Below is a small trained network, with its code and all its weights. Each question gives an input and a class and asks what happens when units are switched off, that is, made to give their printed mean instead of their output.

import numpy as np


def w(rows, s, z=0):
    codes = np.array(rows[::2]) - 128.0
    scale = np.full(codes.shape[1], s)
    scale[-1] = z or s
    return codes * scale


def norm(h):
    return h / np.sqrt((h * h).mean(-1, keepdims=True) + 1e-5)


def f(y):
    return np.maximum(y, 0)


def log_softmax(a):
    a = a - a.max(-1, keepdims=True)
    return a - np.log(np.exp(a).sum(-1, keepdims=True))


def net(x, mask):
    res = np.array(x, float).reshape(1, 3) / 4 @ E
    u = 0
    for l in range(3):
        y = f(norm(res) @ A[l][:, :-1].T + A[l][:, -1])
        res = res + np.where(mask[u : u + 3], y, B[l][:, -1]) @ B[l][:, :-1]
        u += 3
    return log_softmax(norm(res)[-1] @ U[:, :-1].T + U[:, -1])


A, B = {}, {}
E = w([
[146,126,137,124,227],'x0',
[133,82,147,113,150],'x1',
[6,114,91,190,170],'x2',
],0.012)
A[0] = w([
[240,189,250,101,183,78],'L0N0',
[6,171,35,120,89,168],'L0N1',
[193,154,175,72,254,255],'L0N2',
],0.0067,0.0027)
B[0] = w([
[91,130,111,2,90,233],'L0N0',
[119,25,167,102,108,242],'L0N1',
[112,190,28,168,83,253],'L0N2',
],0.0097,0.0063)
A[1] = w([
[255,140,192,64,249,252],'L1N0',
[47,93,49,253,171,141],'L1N1',
[34,115,107,49,89,101],'L1N2',
],0.007,0.0021)
B[1] = w([
[10,228,51,90,75,159],'L1N0',
[191,53,235,169,143,254],'L1N1',
[93,130,57,61,172,236],'L1N2',
],0.011,0.0061)
A[2] = w([
[69,77,243,165,114,253],'L2N0',
[255,72,102,86,39,159],'L2N1',
[127,76,192,225,165,138],'L2N2',
],0.0098,0.0031)
B[2] = w([
[137,84,65,246,176,254],'L2N0',
[76,153,224,48,167,215],'L2N1',
[205,63,215,148,254,222],'L2N2',
],0.0082,0.0087)
U = w([
[90,152,194,50,54,43],'0',
[96,72,141,254,117,211],'1',
[115,181,90,53,117,2],'2',
[173,119,185,251,150,196],'3',
],0.009,0.0021)

Each question gives the input, the list of numbers given to net, and the class t.
The units are the neurons (one row each of A and B). Each row of codes is followed by its name. A weight is (code - 128) times the scale printed after its matrix; where a second scale follows, it is the last column's (A, B and U).
mask holds one flag per neuron, layer by layer. A switched-off neuron (its flag False) gives its mean, the last column of its row in B, instead of its output. The means were averaged over made-up inputs and are rounded, as every weight is.
A unit's drop is (log p(t) with every unit on - log p(t) with that unit switched off) / (log p(t) with every unit on - log p(t) with every unit switched off).
The circuit of an input: a set's keep is (log p(t) with only the set's units on - log p(t) with every unit switched off) / (log p(t) with every unit on - log p(t) with every unit switched off). Starting from all 9 units, units are removed one at a time, each time the one whose removal leaves the highest keep (on an exact tie, the one counted first), for as long as the keep stays at least 0.8.
circuit, biggest first: the units of the circuit, biggest drop first
unit that matters most: the unit with the biggest drop
top k neurons: the k neurons with the biggest drops, biggest first
top k neurons in layer l: the k neurons of layer l with the biggest drops, biggest first
drop when u is switched off: that unit's drop, to one decimal
input [-2,6,-1], class 0: top 2 neurons in layer 2 -> [L2N0, L2N1]
input [8,-7,0], class 2: circuit, biggest first -> [L2N0, L2N2]
input [3,-8,-3], class 2: unit that matters most -> L1N1
input [-3,5,0], class 0: circuit, biggest first -> [L2N0, L0N1]
input [2,7,-5], class 2: top 2 neurons in layer 1 -> [L1N1, L1N0]
input [-1,-3,-1], class 0: top 2 neurons in layer 0 -> [L0N0, L0N2]
input [8,-2,-1], class 2: top 3 neurons -> [L0N0, L2N0, L0N2]
input [-2,-8,-1], class 0: top 3 neurons -> [L1N1, L0N0, L0N2]
input [8,5,0], class 2: top 2 neurons in layer 2 -> [L2N0, L2N2]
input [4,0,-7], class 2: drop when L1N1 is switched off -> 0.2
input [2,3,-3], class 2: drop when L2N0 is switched off -> -0.1
input [2,-7,-1], class 2: drop when L1N1 is switched off -> 0.3
